Here is a tiny trained network, its code and every weight. The questions are about switching its units off for an input and a class, where a switched-off unit gives its printed mean instead of its output.

import numpy as np


def w(rows, s, z=0):
    codes = np.array(rows[::2]) - 128.0
    scale = np.full(codes.shape[1], s)
    scale[-1] = z or s
    return codes * scale


def f(y):
    return y / 2 * (1 + np.tanh(0.7978845608 * (y + 0.044715 * y**3)))


def log_softmax(a):
    a = a - a.max(-1, keepdims=True)
    return a - np.log(np.exp(a).sum(-1, keepdims=True))


def net(x, mask):
    res = np.array(x, float).reshape(1, 6) / 4 @ E
    y = f(res @ A[0][:, :-1].T + A[0][:, -1])
    res = res + np.where(mask, y, B[0][:, -1]) @ B[0][:, :-1]
    return log_softmax(res[-1] @ U[:, :-1].T + U[:, -1])


A, B = {}, {}
E = w([
[154,24,119,163,124,187],'x0',
[99,112,85,168,119,42],'x1',
[202,161,105,76,73,98],'x2',
[71,7,166,112,78,158],'x3',
[42,136,83,66,96,94],'x4',
[74,141,201,181,19,124],'x5',
],0.012)
A[0] = w([
[229,44,186,103,115,142,249],'n1',
[68,143,136,107,104,6,220],'n2',
[28,62,200,102,133,132,253],'n3',
[188,122,137,67,44,172,201],'n4',
[96,90,168,224,197,174,249],'n5',
[77,81,97,51,225,135,120],'n6',
[162,96,154,12,36,2,245],'n7',
[205,135,136,156,220,96,218],'n8',
],0.0096,0.0029)
B[0] = w([
[188,134,114,138,52,144,240],'n1',
[48,154,104,121,116,122,224],'n2',
[105,77,216,139,153,132,254],'n3',
[146,178,176,83,77,178,204],'n4',
[176,143,134,248,149,122,234],'n5',
[143,97,145,76,158,133,213],'n6',
[99,135,89,97,112,161,249],'n7',
[183,169,59,108,193,116,224],'n8',
],0.012)
U = w([
[154,90,147,93,22,226,147],'0',
[158,4,162,56,173,164,85],'1',
[193,225,62,82,204,62,47],'2',
[44,92,255,234,140,124,144],'3',
[28,112,59,91,90,121,147],'4',
[243,57,49,213,149,158,42],'5',
[125,229,130,160,107,114,253],'6',
],0.0099,0.0026)

Each question gives the input, the list of numbers given to net, and the class t.
The units are the neurons (one row each of A and B). Each row of codes is followed by its name. A weight is (code - 128) times the scale printed after its matrix; where a second scale follows, it is the last column's (A, B and U).
mask holds one flag per neuron, in row order. A switched-off neuron (its flag False) gives its mean, the last column of its row in B, instead of its output. The means were averaged over made-up inputs and are rounded, as every weight is.
A unit's drop is (log p(t) with every unit on - log p(t) with that unit switched off) / (log p(t) with every unit on - log p(t) with every unit switched off).
The circuit of an input: a set's keep is (log p(t) with only the set's units on - log p(t) with every unit switched off) / (log p(t) with every unit on - log p(t) with every unit switched off). Starting from all 8 units, units are removed one at a time, each time the one whose removal leaves the highest keep (on an exact tie, the one counted first), for as long as the keep stays at least 0.8.
circuit, biggest first: the units of the circuit, biggest drop first
most important unit: the unit with the biggest drop
top k neurons: the k neurons with the biggest drops, biggest first
drop of u: that unit's drop, to one decimal
input [0,2,0,4,1,3], class 3: circuit, biggest first => [n3]
input [-2,0,-7,0,8,-4], class 1: top 3 neurons => [n6; n5; n3]
input [-4,6,7,4,-4,8], class 4: circuit, biggest first => [n2; n7]
input [-6,-2,-7,-3,-1,0], class 2: circuit, biggest first => [n3; n4]
input [8,1,2,-3,7,6], class 4: circuit, biggest first => [n1; n5]
input [-2,8,6,3,2,-7], class 4: circuit, biggest first => [n7; n2]
input [2,0,-2,-3,5,6], class 3: circuit, biggest first => [n8; n1]
input [2,8,-2,-8,-5,3], class 2: top 3 neurons => [n8; n1; n3]
input [8,3,-5,4,4,-3], class 3: top 3 neurons => [n5; n3; n8]
input [-5,-6,-5,-6,8,6], class 4: circuit, biggest first => [n5; n2]
input [0,-1,-5,7,-8,-2], class 5: top 3 neurons => [n1; n5; n2]
input [2,-2,0,5,7,0], class 1: top 2 neurons => [n3; n5]
input [8,-4,7,-2,-8,3], class 0: top 2 neurons => [n4; n1]
input [8,4,-5,6,2,-3], class 3: most important unit => n3
input [6,-5,-5,6,2,0], class 3: top 2 neurons => [n3; n5]
input [3,-5,-7,3,-5,-8], class 5: drop of n3 => 0.0
input [5,8,7,7,5,8], class 4: drop of n7 => 1.2
input [-7,-3,-6,3,6,-7], class 1: drop of n6 => 0.5
